In the rows, 128 means zero.
Each row is followed by its class; each block has classes of its own.
[ 94 149 132 148 135 131 141 146 120 142  88 119 142 146 179 135 151 113
 141 106 123 120 191 119 147 125  90 100 160 143 144 125 148 143 129]
Zutu
[113 120 136 139 122 107 202 160 143 152  99 172 102 164 137 117 154  77
  98 142 101 100  85 152 126  60 103 185 102 144  90 155 136 153 134]
gis
[149 119 142 123 153 129 136 139 136 140 126 112 142 151 136 136 125 122
 146 121 144 145 131 125 130 148 122 122 127 128 118 144 116 141 120]
moma
[128 143 135 123 141 125 123 143 120 116 129 125 141 134 140 134 142 115
 141 119 110 115 146 127 118 133 128 129 141 145 153 112 127 130 132]
Fup
[155 160 124 116 149 121 142 144 133 108 122 100 142 130 157 133 148 133
 153 139 126 112 156 113 139 158 160 134 141 152 182 100 135 151 150]
regi
[170 146  99 126 107 155 116 168 111 134  97 112 136 152 146 123 156 121
 145 108 120 124 140  89 123  90 157 132 130 138 145 123 109  69 110]
feg
[118 111 121 141 113 124 166 121 107 143  98 150 134 124 107  91 117 119
  84  97 106  94 156  83 144  90 113 143 144 142  92 145 117 160 101]
Zutu
[182 167 134 115 125 145 114 187 154 103  75 116 139 136  87 122 153 132
 116  96 111 124 203 106 131 135 134 148 136 166 169  83  91 103 169]
feg
[129  99 139 143 135 126 161 118 114 132 110 123 143 154 123 109 117 133
 134 118 116 117 135 119 142 102 135 132 132 135 125 139 105 144  97]
gis
[132 153 120  86 143 139  95 140 138 141 101 133 103 135 169 130  98 130
 172 105 145 112 191 183 107 124 100  97 123 110 154 177 156 129 119]
regi
[123 116 119 149 121 102 140 115 131 166 102 136 107 130 121 116 160 125
 117 114  93 103 109 126 113 139 134 139 122 131 119 133 162 143 133]
regi
[145 130 124 109 127 142 117 154 124 126 104 126 126 151 138 110 133 106
 136  95 121 115 140 151 108  76 104 115 128 132  94 152 114 120 122]
Fup
[155 151 121  96 123 154 115 176 122 117  93 120 133 154 147 109 139 113
 150 102 118 112 156 134 118  89 130 121 133 150 118 146 110 112 106]
Fup
[141 135 130 106 150 152 143 151 149 125 135 137 136 126 120 154 123 116
 120 133 137 129 144 113 125 163 127 143 115 127 172 104 146 104 140]
moma
[169 160 125 119 103 164 144 191 123 150  53 133 176 152 126  96 172 124
 132  84 117 106 173  72 151  96 139 148 147 154 114 151  89 146 117]
feg
[144 109 130 125 136  78 125 104 114 117 155 120 157 131 114 131 104 121
 112 122 121 126 114  98 130 124 151 126 115 141 120 134  88 117 106]
Fup
[103  90 150 150 114  64 105  88 126 174 105 157 133 138 106 157 180 116
  60 121  99 116 115 141 141 136 139 160 101 176 138  71 126 146  93]
Fona
[135 138 134 121 148 134 124 145 158 125 137  93 122 147 146 144 131 115
 139 119 113 137 148 132 128 146 138 122 141 147 147  94 127 131 139]
moma
[190 142 125 114 142 117  76 141 128 133 102 114 122 148 156 156 124 120
 133 115 138 153 193 126 144 137 133 143 123 135 169 123 135 108 113]
Fona
[136 127 128 140 125 115 132 139 129 150 108 137 101 126 128 139 165 107
 110 121 116 131 131 146 127 145 131 146 113 150  96 127 139 130 132]
Vaso
[ 75 112 110 125  96 154 173 151 131 119 165 145 118 115 118 101 139 113
 122 123  82  84  53 177 116  80 134  85 110 114 109 148 105 109  96]
Fup
[185 155 122  99 137 116 150 164 150 114 102 116 147 137 113 120 133 133
 121 116 144 130 138 106 144 130 145 139 117 143 129 117 115 107 167]
regi
[127 121 128 146 125 103 130 131 132 146 120 119 112 126 119 139 161 125
 110 118 103 124 130 137 129 156 156 132  96 156 105 114 119 139 123]
Vaso
[129 120 121 155 120 104 125 129 129 152 107 118 122 130 118 126 159 115
 106 123  97 128 112 138 144 121 134 135 118 138 119 136 122 127 131]
Fona
[112 119 117 148 121 103 154 122 151 114 146 113 149 155 170 114 122 122
  93 120  90 122 102 111 145 105 149 134 120 160  81 100 108 176 130]
Zutu
[112  73 127 140 135 111 151  95 157 135 115 159 120 159 163 113 119  86
  87 108  75 110  95 187 118  70  94 159 125 148  73 143 124 168 143]
gis
[139 109 136 144 112 107 141 102 113 123 115 130 146 118 118 115 107 134
 103 127 121 106 124 115 139 133 120 123 139 131 118 142 105 116  98]
Fona
[145 116 135 141 116 133 157 130 125 139  99 125 120 141 111 108 116 125
 111 104 115 113 153 113 149 121 119 124 136 130  87 162 107 131  85]
Vaso
[123 118 119 130 105 127 116 126 112 113 168 127 137 141 164 111 139 117
 103 129  72 113  63 145 113 137 162 149 117 153  83 105  91  98 112]
Fup
[148 178 133 132 131 121 130 148 147 106 126 106  96 128 174 136 135  97
 126 125  95 118 167 162 110 141 105 146 159 158 125  97 132 115 183]
Vaso
[114 136 139 153 110  88 151 129 107 189 131 192  91  78  78 140 191 101
 108 109  94 124  83 116 101 121 114 173  97 119 150 121 153 140 135]
gis
[161 151 108 160 134 140 109 119 137  99 146 102 139 136 107 114 137 138
 137 149  90 158  95 120 112 109 152 154 175 123 192 108 132 135 154]
feg
[163 143 121 142 130 101 130 138 126 133 119 121 133 122 162 139 146  98
 124 122 101 119 153 113 148 130 138 146 144 149 151 132 114 148 133]
Fona
[144 122 138 115 143 116 138 113 110 132 107 151 123 136 142 125 115 126
 149 122 147 107 139 144 119 128  98 125 140 123 147 159 134 129 103]
regi
[135 143 104 138 119 103 130 142 158 161 136 125  81 151 138 131 133  92
 103 121  86 145 101 164 125  88 141 159 114 132  75 147 148 115 144]
Vaso
[173 144 120 111 120 144 138 170 127 127  91 120 126 143 154 135 138 117
 139 100 159 122 167 128 125 108 120 105 100 130  93 147 112 110 114]
Vaso
[149 156 130 113 116 152 142 147 107 120 112 135 169 134 145 126 131 132
 145 111 138 131 124  90 134 114 129 132 122 130 150 123 102  89 113]
gis
[134 120 109 145 114 102 110 108 135 133 144 140 133 114 142 134 140 108
  94 120  82 118 104 133 133 123 157 149 117 143 130 122 111 163 121]
Fona
[175 112 123 148 137 146 176 150 120 114  69 120 107 127  66 106 139 137
 141 109 112 105 164  75 132 132 153 131 142 152 138 138 129 113 101]
Vaso
[148 121  95 163 144 116 104  78 124  47 179  40  74 146 118  95  42 124
 124 121  97 155  80  74 125  59 125 117 124 118  85 126  74  91 133]
Zutu
[126 109 153 132 140 120 172 110 133 147 128 117 140 127 105 112 125 116
 117 104 110 109 119  96 138 123 109 137 163 143 113 116 111 148 122]
moma
[139 132 117 110 125 130 136 141 123 149  89 117 149 146 146 104 133 127
 122  77 118 126 145  84 155  73 126 127 124 156  95 136 114 136 105]
Zutu
[125 171 114 132 128 167 158 186 145 114 130  97 125 139 157 138 160 126
 153 139 110 123 153 141 149 146 169 115 131 140 156 102 139 122 137]
Vaso
[105 107 150 175 120 133  94  95 147 130 174  95  47 128 125 119 104 139
 100 166 108 150  85 159  91 208  98 134 101  77  67 138 173 166 113]
moma
[ 88 129 114 124 107 160 159 115 143 145  71 131 162 129  86  87 114 131
 107   4  33  64 156  34 150  50 100 107 135 164 142 110  76  99 100]
Zutu
[112 172 108 116 119 152 157 193 122 130 114 119 119 121 177 142 161 113
 180 133 154 106 145 175 106 111 137  75 101 126 122 159 132 114 133]
Vaso
[131 137 152 134 139 144 146 138 112 115 122 123 145 146 156 126 130 136
 154 132 143 132 137 136 131 135 107 128 126 120 146 122 122 133 122]
gis
[132 140 136 128 105 130 157 140 101 151 129 150 149 117 145 108 136 110
 102 113 104  92 126 129 149 117 120 164 151 136 101 119 100 108 134]
Fona
[ 93  88 113 132 146 132 131  89 133 166 199 177 158 176 186 170  96 113
 116 114 126 149  46 131 135 133 157 175  76 102  62 105 156 104 117]
Vaso
[135 124 136 104 135 112 144 129 129 159 128 136 144 125 107 129 116 116
 128 105 127 122 135 114 129 117 137 128 135 143 131 143 102 126 102]
moma
[ 68 143 165 117 148 156 148 131 127 164  75  94 123 141  79 116 125 139
 172  98 143 101 166 124 129  94  62  80 142 118 163 154 133 118  96]
moma
[105 117 138 145 117 142 155 109 101 138 121 158 141 104  73 106 107 138
 118 112 124 118 139  94 136 126 123 135 150 109 126 136 129 127 109]
gis
[168 149 124  96 127 173 111 177 112 129  92 115 131 160 140 101 144 118
 147 101 126 123 165 127 131  85 125 138 136 136 112 148 122 131 102]
Fup
[154 139 108  89 134 118 140 143 123 147 128 138 188 137 172 135 127 126
 104  94 128 135 135  96 150 106 140 150 102 153 130 102 113  89 146]
Zutu
[122 103 143 102 134 120 159 123 161 154 123 150 135 126  75 108  92 128
  83 118 102 122 111 118 140 150 140 171 135 154  85 129 129 108 128]
moma
[ 89  73 127 154 139 108 138  80 110 132 154 122 127 134 119 104  87 144
 106 114 101 128 120 150 143 119 123 109 140 127  97 132 109 136 103]
Zutu
[131 114 142 133 139  90 144  94 110 147 123 122 142 129  95 111 115 149
 127 115 120 108 121 107 143 143 138 133 126 133 138 142 101 141 105]
regi
[141 124 138 140 129 109 159 136 134 141  81 121 115 140 108 115 119 129
 134 117 135 116 161 127 133 117 116 109 130 134  99 184 127 148  96]
Vaso
[130 135 118 109 137 120 119 132 125 140 125 121 130 152 174 124 103 117
 136  88 134 137 141 108 142  73 111 122 106 130  96 151 116 142 101]
Zutu
[149 158 137  81 108 103 154 149 106 209 126 194 140 107 156 110 116  96
 130  81 147 109 129 144 126  53  96 177 156 115  59 162 146 119 139]
Fona
[101 144 117 121 111 146 130 146 102 154  98 140 150 110 155 125 145 125
 132  75 140 111 165 109 128 106  87  82 112 118 116 141 125 116 117]
Zutu
[127 109 113 136 112 109 130 100 124 162 145 144 112 111 123 132  98 124
 112  98  98 122 121 109 133 140 142 121 106 111  99 173 122 110  76]
Vaso
[178 142 115 126 136 122 115 115 124 113 137 112 142 122 122 146 117 134
 119 128 102 137 123  78 144 139 153 162 131 136 207  88 131  61 123]
Fona
[136 143 137 112 151 129 114 145 125 100 124 105 155 145 133 137 137 125
 139 126 119 127 162 110 141 148 151 135 142 165 163  90 119 111 132]
Fup

A new block, with new classes.
[108 155 164 126 158 131  51 131 160 144 129 117 140 146 124 138 171 129
 158 179 184 128 122 135 185 100 127 109 169 118 142 112 204 112 126]
Bimu
[160 164 139 109 122 113 201 144 150 109 146 100 121 121 140 123 138 118
  54 131  80 145 162  85 102 121 155 127  87 102 146 118  77 133 107]
Tekar
[149 117 123 139 180 128  54  82 116 151 111 127 138 115 129  66 135 124
 107 136 140 104 135 139 119  99 124 125 131 135 143 131 137 116  93]
Masu
[131 113 116 102 147 134 180 121 121 116 106 122 129 135 119 108 142 138
 129 107  98 140 116 103 119 117 116 113  89 124 155 130  62 128 114]
nid
[114  26 156 137 174 169 137 137 132 157  96  74  92 167 135 103 114 103
 174 143 105 142 119 121 155 125 123  94  91 155 155 127 107 133 138]
goze
[139 100 129 145 134 149  90 135 165 140 128 105 105 145 163 140 109 101
 146 140 101 108 117 128 152 140 129 163 150 167 132 128 187 132 144]
Duvif
[116  85  81 144 126 123 162 131  67 134 105 116 145 133 128 123 114 117
 118 105  82 154 151 119 110 131  85 134 131 154 166 106 137 136 128]
maz
[108  99  92 138 145 118 127 135 120 139 115 120 145 163 128 146 116 141
 146  85 106 153 106 123 121 167 103 157 175 158 117 125 168 121 156]
nid
[140 127 141 141 189 120 101 130 137 131 149 107 123 128 135 115 124 138
 126 142 135  94 115 112 129 148 127 144 127 138 127 109 164 142 129]
goze
[110 137 108 144 155 126 155 118  79  97 105 121 130 115 142 147  90 147
 139  69  75 155 131 127 139 150 142 152 137 134 139 109 129 134 135]
nid
[127  76 133 108 185 131 177 170 136 146 112 100  96 141 180  91 148 128
 114 171  97 117 108 129 145 140 116 129  76 140 168 120 162 159 124]
rov
[141  97 110 108 165 122 135 145 100 164 110 126 112 146 136 112 132 111
 142 137 114 140 138 153 102 139 125 143 121 162 117 131 162 134 136]
nid
[150 106 116 135 165 129 144 143 134 117 137 119 118 133 138 146 117 132
  88 151 123 140 137  93 127 130 138 118 128 140 110 120 192 160 126]
Soluv
[166 191 119 141 105 144 141 140 185 127 139  89 124 152 134 163  97 128
 143 114 118 119 130 111 169 134 120 111 124 144 121 138 195 149 122]
vaku
[106 137 130 123 187 125 124 156 111 145 117 121 114 143 121  97 136 116
 130 116 130 138 112 140 137 114 117 133 107 134 146 124 121 119 115]
maz
[153  37 141 133 165 119 176 140 152 131 122  96 128 173 128  90 172 110
 135 127 107 157 138 131 135 153 142 132 107 123 129 114 168  91 105]
Soluv
[143 110 156 114 174 157  83 145 164 123 115 155 138 151 114  70 203  92
 153 131 163 125 133 151 150  78 124 117  98 111 138 117 120 111 105]
nufo
[184 141 137 123 182 116  74 144 162 115 133 102 154 137  98 135 132 117
  80 165 154 109 120 113 104  68 129 121 163 133 116 124 147 115 128]
Tekar
[124 204 134 119 167 166  48 151 164 140 123 110 111 158 125 137 162  96
 180 129 171 121 159 119 151  80 124 148 142 132 154 112 154 117 103]
vaku
[ 90 140 180 111 170 137 150 167 175  88 102 122 102 129 148 131 144 143
 147 131 117 116 116 114 133  98 130 116 146 114 140 137  82 150 118]
goze
[131 123 141 117 144 145 161 143 158 117 119 120 111 138 129 117 135 129
 154 142 118 117 130  84 134 103 125 124 100 125 156 110  74 157 117]
goze
[105 163 121 125 179 131 107 143 128 129 132 153 125 156 140  90 161 130
 157 129 160  98 111 124 144 130 132 159 119 137 135  93 153 129 109]
Siki
[127 154 201 105 120 120 192  96 128 120 120 101 113 116 144 139 114 151
 142 131 120 155 116 114 143 109 130 105 121 104 121 137 118  98 130]
nufo
[118  99 164 133 166 134  49 109 123 132 110 121 121 136 129  85 185 120
 152 144 137 123 150 142 147 122 136 157 134 117 161  81 122 105 110]
goze
[126 121 109 172 129 153  91  84 153 140 123 119 134 147 134 128 131 114
 140  71 100 135 115 122 139 125 153 173 147 140 129 116 153 101 123]
Duvif
[118 117 100 116 135 139 142 156  96 123 110 119 102 120 155 151  80 117
 156 126  81 140 141 123 131 143 122 148 135 163 150 125 115 157 160]
nid
[136 149 162  99 130 124 114 139 149 145 120 114 115 142  91 127 144 129
 119 208 158 123 168 135 159 107 126 117 148 123 171 111 146 130 109]
rov
[147   4 174 138 198 137 120 154 125 124  89 120 122 150 142 108 182 107
 111 156 139 147  88 136 140 122 124 104 104 115 109 140 134 110 135]
Bimu
[103  75 114 161 121 134 141 123 107 153  88 110 131 138 138 116 138 123
 148 109  98 148 108 152 132 137 115 139 122 146 147  99 138 117 120]
maz
[117  93  98 167 152 154  78 137 143 133 130 116 135 138 101 165 102 115
 111 149 144 105 131 102 132 126 116 119 167 160 120 116 183 150 131]
maz
[125  85  93 149 183 136  97 113 135 154 128  95 148 149 138 112 121 139
  83  80 107 157 130 144 129 101 145 169 172 159 120 157 206 102 137]
vako
[179 138 143  85 131 110 120 139 150 160 159 118 133 117 127  97  78 116
 129 154 124 101 140 136 132  95 139 103 145 150 124 165 156 126 140]
vako
[128 141 141 148 143 135  83 122 141 128 132 116 137 125 104 132 126 110
 104 143 121  94 122 100 126 130 157 136 149 134 151  82 110 140 121]
Siki
[135 166 117 128 146 152 145 131 115  99 112 125 121 128 154 118 196 109
 102  67 101 159 163 104 102 114 122 158  75  96 145 133  72 112  93]
vaku
[ 98 140 187 111 162 137  95 128 143 121 116 118 123 145 131 115 143 123
 201 142 147 116 140 137 151 106 123  89 149 124 136 126 139 116 118]
goze
[138 129 131  93 147 130 173 126 155 127 123 119  92 129 151  94 100 146
 157 138  97 104 118  95 166 135 140 126  97 140 151 121 106 143 108]
nid
[125 124  80 123 170 118 170 125  88 124 117 141 126 131 132  81 164 131
  78  92  99 137 131  97  70 105 132 196 112 128 154 111  57 116 116]
Siki
[126 152 102 139 114 122 136 109 106 121 129 107 120 108 146 152 122 143
 109 128 109 167 153 120 117 132 125 157 149 140 140 135 141 118 136]
Soluv
[ 94 125 112 139 131 132 150  98  73 152 121  94 128 140 127 114  97 137
 126 113 102 140 123 134 131 147 112 115 125 156 164 122 128 117 141]
Siki
[133 142  96 145 168 159 108 146  98 126 128 113 101 104 146 131 132 124
  85 125 125 114 150 135 106 119 127 143  91 131 147 110 145 162 121]
vaku
[146 142 133 110 103 131 129 117 121 147 129 136 152  90 127 116 151 122
  76 128 107 132 142 116  86  84 145 120 107 115 152 118  83 150 115]
vako
[131 124 107 108 147 136 160 122 109 105 112 147 139 127 142  91 160 130
 185 130 134 137 151 108 128  77 117 112 100 119 162  99 121 123  96]
Soluv
[129  58  94 154 189 148  98 120 151 144  96 110 127 164 138 100 165 127
 120 113 126 160 117 134 128  91 136 140 149 153 121 133 191 112 116]
Soluv
[121 138 115 114 113 140 142 152 132 111 144  98 114 131 158 176 135 115
 157 133  83 154 137 126 152 154 154 143  99 118 131 114 144 141 163]
nid
[128 152 136 131 159 144  82 155 175  91 153 117 120 110 106 152  67 144
  85 119 129  76 119  91 147 108 139  76 170 111 134 118 146 170 135]
vaku
[106 111 149 104 153 157 168 145 132 109 141 135 117 128 114  97  95 102
 153 121 124 115 181 109 137 121 111  73 125 129 159 146  95 128 120]
nufo
[105 106 131 135 155 153 133 143 153 105 117 128 150 131 111 157 133 134
 170 169 159  81 127  87 127 107 112 103 154 123 163  89 138 148 114]
rov
[164 111 140 166 176 144  91 115 133 119 129 133 117 135 121 121 137 115
 103 118 134 150 126 104 161 144 176 135  95 122 102 102 158 132 107]
Soluv
[131  79 104 163 143 130 171 139 121 129 118 104 134 133 100 136  93 130
 141 115 120 152 130 142 142 124 134 134 155 135 144 142 120 101 149]
Bimu
[139 176 150 107 151 101 114 136 133  96 131 105 145 119 139 144 130 147
 119 153 139 122 108  96 131 112  84 142 142 107 156 130 101 122 128]
Masu
[138 163 137 117 202 143 144 132 112 100 126  88 117 127 129 130 165 115
  89 153 125 140 172 112 137 115 119 147  91 121 176 153 111 112  97]
rov
[134  80 124 162 176 149 119 124  88 136 144 142 136 120 117 126 125 125
  54 138 145 132 122 110 142 160 127  60  77 124 113 134 168 169 132]
Bimu
[162  84 167 106 161 118 139 118 145 165 102 126 102 155 180  65 198 121
 137 142 126 159  79 131 135 128 135 120  60 125  94 138 153 106 106]
Soluv
[104 187 130 143 166 162 120 117 140  89  92 110 144 126 134 118 178 130
 147 118 151 129 159 147 126  69 126 128 123 127 165 126  97  98  72]
Tekar
[ 95 109  97 178 139 142 180 139  90 112 109  99 132 120 141 158  64 130
 149  96  88 127 128 136 141 165 102 117 133 169 146 127 163 148 128]
maz
[138 112 141 128 105 110 171 103  70 149  82 129  99 127 145  96  89 136
 129 127  92 144 125 137 126 144 127 157 130 161 140 118  87 118 130]
Siki
[116 109 166 162 173 150 127 123 118 125 104 118 116 154 111 144  64 135
 119 105 117 145 127 108 167 145 133  67 136 155 109 131 168 175 127]
goze
[151 133 153 101 110 114 170 129 143 104 134 116 134 134 143 141 114 134
 122 135 100 116 102  95 133 124  89 110 125 129 146 134 127 135 133]
Duvif
[132 183 135 121 127 136 159 117 123 124 131 123 116 121 123 124 151 120
  86 132 114 125 131 102 105 125 145 134  87 123 139 136  58 133 110]
Siki
[143 124 168 144 128 134  96 109 140 144 110 124  95 118 147 136  93 134
  99 109 121 113 115 117 121 151 142 107 154 135  82 144 156 133 124]
vaku
[132 164 127 117 137 139 178 170 118 110 111 117 120 120 171 149 145 104
  74  93  74 142 159  97  76 131  99 104 104 129 139 143 128 180 112]
vaku
[145 186  93 149 124 138 165 122 139  91 145 114 136 110 150 160 182 121
  48 120  88 124 144 108  87 129 164 163  94 118 118 133 122 153 114]
Siki
[135  98  98 157 130 133 153 145 110 128 112 108 144 165  90 139 103 110
 104  98 104 167 139 130 148 146  92 112 127 158 137 143 142 130 128]
maz
[141 165 167 128 109 104 186 135 181 140 123 130 132 109 130  97 120 126
 125 125  95 106 126 109 142 139 151 103 140 116 159 122  96 141  94]
Bimu
[147 118 131 147 166 131  53 110 125 115 111 133 165 116 101  99  99 126
 100 123 139  96 121 124 118  86 120  80 168 141 139 108 125 126 115]
Tekar
[127  43 115 163 118 142  43 123 119 139 121 145 131 149 128 144 141 103
 128 121 128 133 117 144 120 150 124 182 174 145 113  98 165 109 166]
Duvif
[115  14  83 120 146 146 180 145 103 156 130 135 116 167 103  91 130 107
 150 105  96 148 152 110 115 159 150 128  83 124 146  80 104 130 136]
nid
[137  74 130 128 158 128 139 127 123 155  66 102 106 179 169  87 147 125
 147 122  87 164  81 132 160  96 136 176 121 159 143  98 145 116 132]
Siki
[ 95  98  92 128 148 115 151 144  63 113 106 137 123 116 169 110 102 115
 166  90  80 142 153 130 112 122 106 161 156 145 152 115 130 116 137]
maz
[155 150 110  98 106 103 233 118  91 122 134 133 121 135 123  89 143 132
  83 127  90 144 170 118 104 130 133 135  80 121 145 132  87 124 105]
Siki
[154 171 140 104 122 137 117 119 149 163 120 145 104 126 116  87  95 139
 144 129 154  93 122 121 136  90 123  73 116 132 126 129 127 146 102]
vaku
[111  99 118 117 145 139 159 130 141 123 117 117 125 120 161  99 177 140
 116 145 110 137 126 103 146  90 126 117 103 104 179 116 112 133 115]
Bimu
[162 107 108 166 146 153  83 112 162 126  95 109 134 135 151 130 174 110
 117 153 131 125 145 140 127 105 134 170 127 141 121 132 164 130  98]
Masu
[ 98 158 160 114 113 147  71 141 140 149 130 119 120 147 132 146 157 107
 143 174 147 125 139 153 154 122 104 117 137 141 168 100 179 144 127]
Duvif
[143 122 140 117 181 130  44 112 124 143 114 137 121 111 118  96 133 130
 125 174 158  95 121 131 138  82 138 134 153 127 149 116 131 118 125]
rov
[170 161 188  72 177 110  89 161 102 125 141 156 153 118  92 129 117 107
 103 165 178 116 142 110 105  81 108  86 138 126 117 146 119 140 126]
vako
[129 111 164 142 175 151 129 142 137 107  94 124  96 127 168 159 128 130
 107 164 127 123 120 100 152 148 129 135 123 143 114 140 158 159 118]
rov
[113 134 157 124 158 150  65 143 160 135 117 120 139 176 136 111 155 110
 180 141 164 134 114 126 176 102 128  99 121 126 134  93 158 108 121]
Tekar
